Here is a tiny trained network, its code and every weight. The questions are about switching its units off for an input and a target symbol, where a switched-off unit gives its printed mean instead of its output.

import numpy as np


def w(rows, s, z=0):
    codes = np.array(rows[::2]) - 128.0
    scale = np.full(codes.shape[1], s)
    scale[-1] = z or s
    return codes * scale


def norm(h):
    return h / np.sqrt((h * h).mean(-1, keepdims=True) + 1e-5)


def f(y):
    return y / 2 * (1 + np.tanh(0.7978845608 * (y + 0.044715 * y**3)))


def softmax(a):
    e = np.exp(a - a.max(-1, keepdims=True))
    return e / e.sum(-1, keepdims=True)


def log_softmax(a):
    a = a - a.max(-1, keepdims=True)
    return a - np.log(np.exp(a).sum(-1, keepdims=True))


def net(x, mask):
    ids = ['ΓΔΛΞΠΩαβεζηθστφψ'.index(c) for c in x.split()]
    T = len(ids)
    res = E[ids] + P[:T]
    u = 0
    for l in range(2):
        r = norm(res)
        for j in range(2):
            rows = slice(2 * j, 2 * j + 2)
            q, k, v = (r @ M[l][rows].T for M in (Q, K, V))
            z = softmax(np.where(np.tri(T) > 0, q @ k.T / 2**0.5, -1e9)) @ v
            o = O[l][rows]
            res = res + np.where(mask[u + j], z, o[:, -1]) @ o[:, :-1]
        u += 2
        y = f(norm(res) @ A[l][:, :-1].T + A[l][:, -1])
        res = res + np.where(mask[u : u + 4], y, B[l][:, -1]) @ B[l][:, :-1]
        u += 4
    return log_softmax(norm(res)[-1] @ U[:, :-1].T + U[:, -1])


Q, K, V, O, A, B = {}, {}, {}, {}, {}, {}
E = w([
[135,193,57,164,129,107,199,211,189,117,245],'Γ',
[100,99,114,65,130,122,217,100,182,156,186],'Δ',
[191,63,107,67,155,127,73,217,130,101,206],'Λ',
[108,80,68,107,153,137,177,131,81,31,223],'Ξ',
[223,79,58,157,122,97,152,156,137,135,90],'Π',
[28,171,186,220,156,87,182,126,112,147,161],'Ω',
[108,153,203,110,135,70,122,126,88,224,231],'α',
[58,104,126,162,135,133,100,173,254,59,154],'β',
[193,187,124,79,202,86,187,162,41,134,124],'ε',
[99,98,211,109,101,117,116,109,80,58,137],'ζ',
[97,87,134,182,157,84,88,203,88,184,121],'η',
[167,99,236,179,116,40,132,59,173,126,167],'θ',
[155,35,119,166,193,153,253,172,119,191,141],'σ',
[106,137,87,108,197,36,175,126,172,139,54],'τ',
[83,199,141,35,136,40,68,142,200,123,121],'φ',
[170,178,117,173,103,105,118,161,82,36,148],'ψ',
],0.0082)
P = w([
[158,187,73,173,194,241,71,114,143,164,95],'0',
[136,102,141,118,136,101,166,175,185,95,135],'1',
[140,115,151,112,108,92,181,177,186,93,126],'2',
[141,105,144,116,104,75,178,175,180,101,140],'3',
[143,115,145,130,104,64,168,167,159,116,158],'4',
[139,106,133,136,91,65,159,162,161,104,151],'5',
[134,104,143,133,99,45,161,154,156,110,179],'6',
[138,105,145,139,101,37,174,175,154,113,180],'7',
[132,121,141,143,97,31,173,171,155,106,195],'8',
[141,110,143,142,97,40,179,177,154,128,185],'9',
[144,105,146,142,96,3,168,172,154,118,196],'10',
[158,108,148,146,77,11,180,166,155,105,191],'11',
],0.0042)
Q[0] = w([
[118,124,103,98,105,190,116,115,56,112,102],'L0H0',
[145,119,115,136,104,54,175,204,140,128,209],'L0H0',
[46,129,60,90,124,193,96,90,77,122,108],'L0H1',
[143,130,168,176,159,213,86,3,133,146,40],'L0H1',
],0.0061)
K[0] = w([
[159,75,178,136,79,81,185,131,205,141,162],'L0H0',
[164,194,111,163,187,204,26,88,122,173,45],'L0H0',
[188,97,187,152,36,2,136,113,129,96,103],'L0H1',
[78,34,103,49,79,48,191,218,87,47,112],'L0H1',
],0.0058)
V[0] = w([
[87,117,163,203,107,211,78,136,69,108,134],'L0H0',
[137,156,84,162,162,139,138,95,83,137,2],'L0H0',
[72,186,93,70,135,144,142,125,90,167,163],'L0H1',
[196,185,213,100,152,111,146,173,59,158,129],'L0H1',
],0.0047)
O[0] = w([
[112,84,171,142,51,190,132,210,90,141,64,200],'L0H0',
[163,127,72,117,134,56,151,111,73,106,3,8],'L0H0',
[66,201,80,94,88,158,117,113,58,216,146,21],'L0H1',
[224,190,196,86,177,168,168,185,98,130,126,55],'L0H1',
],0.0048,0.0015)
A[0] = w([
[180,169,190,167,140,147,173,39,92,168,37,6],'L0N0',
[208,12,119,124,173,180,113,141,136,149,148,126],'L0N1',
[65,163,245,155,101,69,137,48,250,254,30,91],'L0N2',
[117,98,236,49,100,124,38,91,81,140,137,181],'L0N3',
],0.0029,0.0017)
B[0] = w([
[142,124,98,161,143,104,217,150,129,85,200,72],'L0N0',
[42,124,172,87,167,121,85,96,163,134,206,172],'L0N1',
[82,163,66,168,254,122,131,164,85,76,231,250],'L0N2',
[132,158,181,155,146,155,188,173,99,163,173,195],'L0N3',
],0.0052,0.0018)
Q[1] = w([
[117,176,140,218,106,60,211,121,172,142,155],'L1H0',
[140,154,133,179,181,201,84,2,120,149,56],'L1H0',
[132,92,102,179,108,25,186,172,117,80,212],'L1H1',
[122,169,149,182,161,206,108,31,99,133,73],'L1H1',
],0.0067)
K[1] = w([
[116,130,52,51,129,225,70,155,65,191,145],'L1H0',
[133,47,186,78,86,36,172,225,112,46,161],'L1H0',
[94,161,35,97,91,254,52,153,115,203,84],'L1H1',
[113,43,205,72,68,2,208,207,148,101,162],'L1H1',
],0.0056)
V[1] = w([
[73,155,145,234,124,102,247,102,174,197,102],'L1H0',
[173,3,107,85,181,140,165,95,90,228,153],'L1H0',
[226,108,28,207,145,147,158,205,121,92,173],'L1H1',
[175,141,100,163,146,124,53,177,217,241,73],'L1H1',
],0.0041)
O[1] = w([
[80,168,155,207,157,159,181,98,156,159,113,123],'L1H0',
[121,39,128,110,174,180,146,109,112,206,120,116],'L1H0',
[178,148,75,199,123,254,83,88,100,125,108,252],'L1H1',
[124,150,146,140,125,151,35,173,179,214,88,122],'L1H1',
],0.0067,0.0035)
A[1] = w([
[92,110,232,110,71,163,85,46,97,117,98,86],'L1N0',
[59,129,76,71,151,199,142,170,158,86,96,251],'L1N1',
[2,137,133,64,126,91,152,98,164,197,178,155],'L1N2',
[134,169,108,155,137,183,49,2,156,169,157,182],'L1N3',
],0.0053,0.0017)
B[1] = w([
[128,102,42,126,142,2,204,216,131,148,110,134],'L1N0',
[38,134,148,132,74,8,93,83,26,198,198,205],'L1N1',
[165,142,175,92,70,209,133,54,134,96,41,212],'L1N2',
[161,87,91,51,62,71,229,215,164,102,144,254],'L1N3',
],0.0061,0.0016)
U = w([
[111,213,24,155,64,151,213,208,190,169,212,3],'Γ',
[108,88,135,61,37,184,200,16,174,149,101,169],'Δ',
[170,53,135,46,134,140,22,180,121,145,207,60],'Λ',
[65,77,61,148,95,118,137,54,17,92,226,181],'Ξ',
[205,8,49,127,84,135,122,96,161,116,36,115],'Π',
[4,225,155,249,175,189,171,114,62,131,128,70],'Ω',
[97,222,208,106,141,185,153,130,50,215,200,99],'α',
[2,84,119,191,46,105,53,103,209,88,119,52],'β',
[190,205,114,89,221,127,155,131,40,121,116,111],'ε',
[90,68,186,95,70,71,221,224,80,64,86,102],'ζ',
[79,91,146,227,142,126,56,168,56,217,84,182],'η',
[152,116,184,175,231,168,164,112,210,26,171,248],'θ',
[95,28,97,150,180,210,216,131,144,197,102,108],'σ',
[75,139,35,108,236,30,151,102,122,138,74,196],'τ',
[102,232,155,29,131,69,63,98,139,89,120,142],'φ',
[200,177,135,196,30,193,63,95,68,31,78,84],'ψ',
],0.0051,0.0028)

Each question gives the input, a string of symbols that net reads in full, and the target symbol t.
The units are the heads (2 rows each of Q, K, V and O) and the neurons (one row each of A and B). Each row of codes is followed by its name. A weight is (code - 128) times the scale printed after its matrix; where a second scale follows, it is the last column's (O, A, B and U).
mask holds one flag per unit, layer by layer, with each layer's heads first. A switched-off unit (its flag False) gives its mean, the last column of its rows in O or B, instead of its output. The means were averaged over made-up inputs and are rounded, as every weight is.
A unit's drop is (log p(t) with every unit on - log p(t) with that unit switched off) / (log p(t) with every unit on - log p(t) with every unit switched off).
The circuit of an input: a set's keep is (log p(t) with only the set's units on - log p(t) with every unit switched off) / (log p(t) with every unit on - log p(t) with every unit switched off). Starting from all 12 units, units are removed one at a time, each time the one whose removal leaves the highest keep (on an exact tie, the one counted first), for as long as the keep stays at least 0.8.
units of the circuit, in order: the units of the circuit, biggest drop first
unit that matters most: the unit with the biggest drop
k most important neurons: the k neurons with the biggest drops, biggest first
k most important neurons of layer l: the k neurons of layer l with the biggest drops, biggest first
drop when u is switched off: that unit's drop, to one decimal
input Ξ ζ Ξ Ω θ Δ Ξ Ξ θ ζ Λ, target Ξ: units of the circuit, in order	[L1H1 L0H1]
input θ ε τ ζ τ Δ, target θ: units of the circuit, in order	[L0H1]
input θ σ ψ θ Ω θ ζ ζ θ Π Ω, target θ: units of the circuit, in order	[L0H1 L1N1]
input ε θ θ β θ θ α Ξ θ θ Ξ Λ, target ε: units of the circuit, in order	[L0H1 L0H0]
input θ τ θ Λ θ τ Π, target θ: units of the circuit, in order	[L0H1 L0N1]
input ζ θ Δ, target ζ: units of the circuit, in order	[L0H0 L1H1]
input θ φ θ ψ α Ω φ, target θ: units of the circuit, in order	[L0H1 L0H0]
input θ θ Ξ ζ β β τ θ θ θ Ξ, target θ: units of the circuit, in order	[L0H1 L1H0]
input Ξ β θ θ ζ θ Ξ Λ Ξ Γ, target Ξ: units of the circuit, in order	[L1H1 L1H0 L0H1]
input β θ Ξ Ξ Ξ θ θ ψ, target β: units of the circuit, in order	[L0H1 L1H1]
input θ Ξ σ Γ Ξ θ θ β φ η, target θ: units of the circuit, in order	[L0H1 L1N1]
input α Λ φ Λ θ θ θ Γ θ ζ, target α: 2 most important neurons	[L0N3 L1N3]
input θ Λ ζ Π ε θ ψ, target θ: 2 most important neurons of layer 1	[L1N1 L1N2]
input ζ Λ Ξ α Π β ζ, target ζ: unit that matters most	L1N0
input ψ τ Γ θ ε θ θ Ξ η, target ψ: units of the circuit, in order	[L1H1 L1H0]
input Γ Ξ ζ ζ θ Ω φ ψ, target Γ: 3 most important neurons	[L1N3 L1N2 L0N2]
input θ Λ ζ τ θ τ Γ Γ θ θ Ξ ζ, target θ: 3 most important neurons	[L1N1 L1N3 L0N3]
input φ β Π θ Λ Δ Ξ, target φ: 2 most important neurons of layer 1	[L1N2 L1N3]
input Ξ θ Δ, target Ξ: 2 most important neurons of layer 1	[L1N1 L1N3]
input Λ Ξ ζ ψ β, target Λ: unit that matters most	L1H0
input θ β Γ, target θ: 2 most important neurons of layer 1	[L1N3 L1N0]
input Λ θ θ Ξ Γ Ξ, target Λ: drop when L1H0 is switched off	0.4
input Ω τ Ξ ζ ζ, target Ω: drop when L0H1 is switched off	0.1
